X =
[[131 130 138 135 130 135 131 135 127 133 134 135 133 132]
 [141 140 104 111 137 125 151 131 140 134 109 124 120 138]
 [129 134 124 132 135 126 126 123 144 126 136 126 134 130]
 [142 141 102 111 138 125 152 131 141 134 109 123 119 139]
 [132 131 138 135 131 134 131 134 128 133 134 135 133 132]
 [140 138 107 112 135 126 150 132 136 134 110 125 119 137]
 [132 127 138 129 125 135 135 138 116 135 124 135 127 131]
 [131 127 137 129 126 135 134 137 117 135 125 135 127 131]
 [127 132 123 131 133 124 123 120 143 124 136 124 133 127]
 [131 130 138 135 130 135 131 135 127 133 134 135 133 132]
 [131 127 137 129 126 135 134 137 118 134 126 134 128 131]
 [131 127 137 129 126 135 134 137 117 134 125 134 127 131]
 [142 140 105 111 137 126 152 132 138 135 109 125 120 139]
 [131 127 138 129 126 135 135 138 117 135 125 135 127 131]
 [131 127 138 129 126 135 134 138 117 135 125 135 127 131]
 [125 130 118 128 131 121 121 118 141 121 132 121 129 125]]
Rows and columns are numbered from 0.
Read off the entry at row 0, column 2.
Answer: 138
Read off the entry at row 0, column 0.
Answer: 131
Read off the bottom entry of the column that holds the smallest entry.
Answer: 118
The entry at row 2, column 0 -> 129
The entry in the top-right corner is 132
Read off the entry in row 0 and column 1.
Answer: 130
The entry just left of 144 -> 123
Read off the entry in row 1 and column 0.
Answer: 141
Read off the entry in the bottom-left corner.
Answer: 125
Read off the entry in the bottom-right corner.
Answer: 125
Read off the entry directly below the smallest entry.
Answer: 138
The minimum is 102
The entry at row 1, column 2 is 104
The entry just right of the smallest entry: 111
Read off the entry directly above the smallest entry.
Answer: 124

W =
104,149,140,150,108,124,138,111,120
114,117,114,122,139,114,143,107,153
111,140,117,118,146,113,141,105,142
150,104,123,107,144,132,111,140,110
117,116,107,114,148,119,141,126,149
135,108,107,112,149,130,114,148,141
114,135,130,139,127,123,144,107,133
Rows and columns are numbered from 0.
Report the entry at row 0, column 1.
149
The entry in the top-left corner is 104
Report the entry in row 1 and column 0.
114
The top-right entry: 120
Report the bottom-left entry.
114
The entry at row 1, column 1 -> 117
The entry in the bottom-right corner: 133
Report the entry in row 2 and column 2.
117
Report the entry at row 2, column 1.
140
Report the entry directly below the largest entry.
142
Report the entry just right of the centre entry.
132
Report the entry just left of the centre entry.
107
Report the entry directly below 143.
141
Report the entry in row 0 and column 2.
140
Report the entry directly below 142.
110
The entry just left of 110 -> 140
The entry at row 2, column 0 is 111
Report the entry directly above the centre entry.
146

Read these off the grid that follows. Rows and columns are numbered from 0.
1) What is the top entry of the column that holds the largest entry?
2) What is the entry in row 2 and column 2?
3) What is the entry in row 1 and column 0?
4) What is the entry at row 0, column 1?
5) What is the top-right entry?
6) What is the top-left entry?
[[126 138 121 130 118 104 126 139]
 [126 126 107 124 138 139 126 138]
 [132 119 152 130 128 141 132 109]
 [129 131 143 134 113 113 129 119]
 [128 130 139 133 115 117 128 119]
 [131 119 139 126 137 149 131 117]
 [130 119 134 125 140 150 130 122]
 [131 122 145 128 131 139 131 115]
 [131 119 150 130 129 142 131 110]
 [128 122 116 123 143 149 128 132]
 [127 129 113 122 142 133 127 143]]
1) 121
2) 152
3) 126
4) 138
5) 139
6) 126
